Below is a small trained network, with its code and all its weights. Each question gives an input and a class and asks what happens when units are switched off, that is, made to give their printed mean instead of their output.

import numpy as np


def w(rows, s, z=0):
    codes = np.array(rows[::2]) - 128.0
    scale = np.full(codes.shape[1], s)
    scale[-1] = z or s
    return codes * scale


def f(y):
    return np.maximum(y, 0)


def log_softmax(a):
    a = a - a.max(-1, keepdims=True)
    return a - np.log(np.exp(a).sum(-1, keepdims=True))


def net(x, mask):
    res = np.array(x, float).reshape(1, 7) / 4 @ E
    y = f(res @ A[0][:, :-1].T + A[0][:, -1])
    res = res + np.where(mask, y, B[0][:, -1]) @ B[0][:, :-1]
    return log_softmax(res[-1] @ U[:, :-1].T + U[:, -1])


A, B = {}, {}
E = w([
[138,123,103,78,97,81,150],'x0',
[165,50,178,152,111,175,83],'x1',
[103,222,67,191,109,94,10],'x2',
[150,242,151,70,138,127,121],'x3',
[149,190,237,162,8,54,123],'x4',
[246,133,102,229,154,125,164],'x5',
[108,150,60,124,51,254,182],'x6',
],0.0096)
A[0] = w([
[109,139,124,64,197,137,109,123],'neuron 1',
[90,145,20,133,137,94,102,2],'neuron 2',
[196,175,68,172,131,154,131,128],'neuron 3',
[116,183,131,74,83,122,184,24],'neuron 4',
[90,8,142,71,127,148,203,132],'neuron 5',
[147,120,177,80,59,74,99,80],'neuron 6',
[119,60,115,137,192,149,86,4],'neuron 7',
[136,120,187,110,121,211,141,116],'neuron 8',
[147,41,103,108,170,152,175,144],'neuron 9',
[96,186,121,163,152,187,126,42],'neuron 10',
],0.013,0.0035)
B[0] = w([
[95,145,97,133,166,78,72,181],'neuron 1',
[173,141,161,180,152,58,137,178],'neuron 2',
[175,32,143,111,67,129,161,186],'neuron 3',
[83,136,132,63,118,247,163,184],'neuron 4',
[171,81,48,99,115,132,175,253],'neuron 5',
[119,131,203,106,108,102,132,201],'neuron 6',
[105,131,118,80,116,144,163,181],'neuron 7',
[131,110,128,130,185,53,99,184],'neuron 8',
[117,86,99,70,71,160,164,217],'neuron 9',
[162,105,101,113,151,139,131,162],'neuron 10',
],0.013,0.018)
U = w([
[104,136,145,204,113,204,83,81],'0',
[159,69,75,99,87,187,164,150],'1',
[186,98,217,158,152,35,137,220],'2',
[131,217,135,224,103,117,169,3],'3',
[66,156,186,98,36,151,111,94],'4',
[109,178,62,110,245,110,106,117],'5',
],0.012,0.0045)

Each question gives the input, the list of numbers given to net, and the class t.
The units are the neurons (one row each of A and B). Each row of codes is followed by its name. A weight is (code - 128) times the scale printed after its matrix; where a second scale follows, it is the last column's (A, B and U).
mask holds one flag per neuron, in row order. A switched-off neuron (its flag False) gives its mean, the last column of its row in B, instead of its output. The means were averaged over made-up inputs and are rounded, as every weight is.
A unit's drop is (log p(t) with every unit on - log p(t) with that unit switched off) / (log p(t) with every unit on - log p(t) with every unit switched off).
The circuit of an input: a set's keep is (log p(t) with only the set's units on - log p(t) with every unit switched off) / (log p(t) with every unit on - log p(t) with every unit switched off). Starting from all 10 units, units are removed one at a time, each time the one whose removal leaves the highest keep (on an exact tie, the one counted first), for as long as the keep stays at least 0.8.
circuit, biggest first: the units of the circuit, biggest drop first
most important unit: the unit with the biggest drop
top k neurons: the k neurons with the biggest drops, biggest first
drop of u: that unit's drop, to one decimal
input [5,7,-7,1,7,4,2], class 2: most important unit -> neuron 8
input [-5,4,-6,8,-3,-3,1], class 5: top 3 neurons -> [neuron 8; neuron 1; neuron 3]
input [3,-7,-8,-3,8,3,-3], class 4: circuit, biggest first -> [neuron 6; neuron 4; neuron 3]
input [-1,3,6,7,-2,0,-2], class 2: circuit, biggest first -> [neuron 4; neuron 5]
input [-5,-8,6,7,-7,1,7], class 2: top 4 neurons -> [neuron 2; neuron 3; neuron 5; neuron 9]
input [0,-8,-3,-2,4,-6,-7], class 4: top 3 neurons -> [neuron 4; neuron 2; neuron 8]
input [6,7,-1,-2,5,-3,1], class 2: circuit, biggest first -> [neuron 9; neuron 6]
input [8,8,-2,8,1,0,0], class 2: top 2 neurons -> [neuron 9; neuron 8]
input [-2,-8,-6,7,5,2,0], class 4: top 2 neurons -> [neuron 5; neuron 4]
input [0,-2,-4,6,-8,-2,-4], class 5: top 2 neurons -> [neuron 1; neuron 3]
input [1,3,6,-1,3,1,0], class 2: top 3 neurons -> [neuron 4; neuron 9; neuron 5]
input [0,6,-3,7,3,0,6], class 4: top 3 neurons -> [neuron 5; neuron 4; neuron 9]
input [1,-1,5,-8,7,6,0], class 2: top 3 neurons -> [neuron 5; neuron 9; neuron 4]
input [1,-7,-6,6,5,-8,6], class 4: circuit, biggest first -> [neuron 6]
input [4,6,-3,8,-2,6,-3], class 2: top 3 neurons -> [neuron 5; neuron 4; neuron 7]
input [-3,0,5,-6,-7,-3,-1], class 5: top 2 neurons -> [neuron 3; neuron 2]
input [8,6,-2,7,-3,0,-5], class 2: top 3 neurons -> [neuron 4; neuron 5; neuron 6]
input [-2,8,3,-1,-4,-7,-5], class 5: drop of neuron 9 -> 0.1
input [6,-2,-2,7,1,-7,3], class 4: drop of neuron 2 -> 0.0
input [-2,-8,7,-4,2,1,5], class 2: most important unit -> neuron 2
input [-3,7,3,0,-5,-4,-5], class 5: drop of neuron 1 -> 0.2
